Below is a small trained network, with its code and all its weights. Each question gives an input and a class and asks what happens when units are switched off, that is, made to give their printed mean instead of their output.

import numpy as np


def w(rows, s, z=0):
    codes = np.array(rows[::2]) - 128.0
    scale = np.full(codes.shape[1], s)
    scale[-1] = z or s
    return codes * scale


def f(y):
    return np.maximum(y, 0)


def log_softmax(a):
    a = a - a.max(-1, keepdims=True)
    return a - np.log(np.exp(a).sum(-1, keepdims=True))


def net(x, mask):
    res = np.array(x, float).reshape(1, 7) / 4 @ E
    y = f(res @ A[0][:, :-1].T + A[0][:, -1])
    res = res + np.where(mask, y, B[0][:, -1]) @ B[0][:, :-1]
    return log_softmax(res[-1] @ U[:, :-1].T + U[:, -1])


A, B = {}, {}
E = w([
[128,145,92,101,101,105,155,145,134,115],'x0',
[54,96,129,143,115,158,68,144,125,192],'x1',
[147,120,163,112,117,66,107,142,134,131],'x2',
[129,110,156,214,91,125,171,249,118,133],'x3',
[134,136,107,133,178,186,160,106,81,106],'x4',
[66,148,133,89,108,191,166,124,185,77],'x5',
[168,119,179,158,180,129,94,118,188,78],'x6',
],0.017)
A[0] = w([
[125,106,136,132,103,107,117,156,91,203,255],'n1',
[121,112,126,97,180,148,119,93,119,162,233],'n2',
[139,109,84,96,128,134,223,140,149,129,100],'n3',
[91,97,128,212,144,161,126,139,113,98,168],'n4',
[184,167,136,110,152,67,92,113,141,104,180],'n5',
[148,77,151,145,168,83,108,109,143,121,158],'n6',
[105,174,78,110,89,139,249,93,122,86,131],'n7',
[104,121,91,78,101,101,80,103,145,160,167],'n8',
],0.012,0.005)
B[0] = w([
[69,115,106,238,82,85,146,113,34,179,215],'n1',
[90,84,161,45,203,172,123,70,37,116,195],'n2',
[156,170,74,95,102,110,192,148,149,165,194],'n3',
[182,214,154,218,141,206,137,156,156,180,195],'n4',
[198,90,140,53,150,33,83,142,125,38,214],'n5',
[184,173,153,253,196,78,162,66,190,138,188],'n6',
[122,154,56,28,80,161,199,187,101,30,251],'n7',
[31,183,56,105,51,58,29,38,149,192,203],'n8',
],0.0064,0.019)
U = w([
[134,150,84,68,118,159,227,158,111,90,140],'0',
[195,105,161,81,213,105,108,85,83,88,4],'1',
[112,104,168,204,80,105,153,224,118,193,152],'2',
[50,123,162,61,110,152,65,89,227,107,187],'3',
[245,116,181,157,147,22,112,146,180,98,196],'4',
[147,150,162,163,215,252,118,82,142,141,132],'5',
[104,125,90,112,117,62,79,73,59,198,88],'6',
],0.012,0.0029)

Each question gives the input, the list of numbers given to net, and the class t.
The units are the neurons (one row each of A and B). Each row of codes is followed by its name. A weight is (code - 128) times the scale printed after its matrix; where a second scale follows, it is the last column's (A, B and U).
mask holds one flag per neuron, in row order. A switched-off neuron (its flag False) gives its mean, the last column of its row in B, instead of its output. The means were averaged over made-up inputs and are rounded, as every weight is.
A unit's drop is (log p(t) with every unit on - log p(t) with that unit switched off) / (log p(t) with every unit on - log p(t) with every unit switched off).
The circuit of an input: a set's keep is (log p(t) with only the set's units on - log p(t) with every unit switched off) / (log p(t) with every unit on - log p(t) with every unit switched off). Starting from all 8 units, units are removed one at a time, each time the one whose removal leaves the highest keep (on an exact tie, the one counted first), for as long as the keep stays at least 0.8.
circuit, biggest first: the units of the circuit, biggest drop first
most important unit: the unit with the biggest drop
top k neurons: the k neurons with the biggest drops, biggest first
drop of u: that unit's drop, to one decimal
input [1,1,1,3,7,5,5], class 5: top 2 neurons	(n4 n5)
input [-8,-4,-1,1,-8,5,-3], class 3: most important unit	n1
input [0,-6,-1,-7,-7,2,-3], class 3: circuit, biggest first	(n8 n1)
input [7,2,6,6,8,0,3], class 2: top 2 neurons	(n7 n5)
input [-3,-6,-6,-7,7,-1,0], class 0: top 2 neurons	(n7 n6)
input [-7,-5,-6,5,-2,3,5], class 5: top 2 neurons	(n5 n4)
input [1,4,8,-8,-7,6,-6], class 6: drop of n8	0.7
input [-8,-1,0,4,7,-7,-4], class 2: drop of n1	0.4
input [-7,4,-5,3,-2,-8,-4], class 2: drop of n3	0.0
input [-3,2,5,2,8,6,1], class 5: drop of n4	0.1
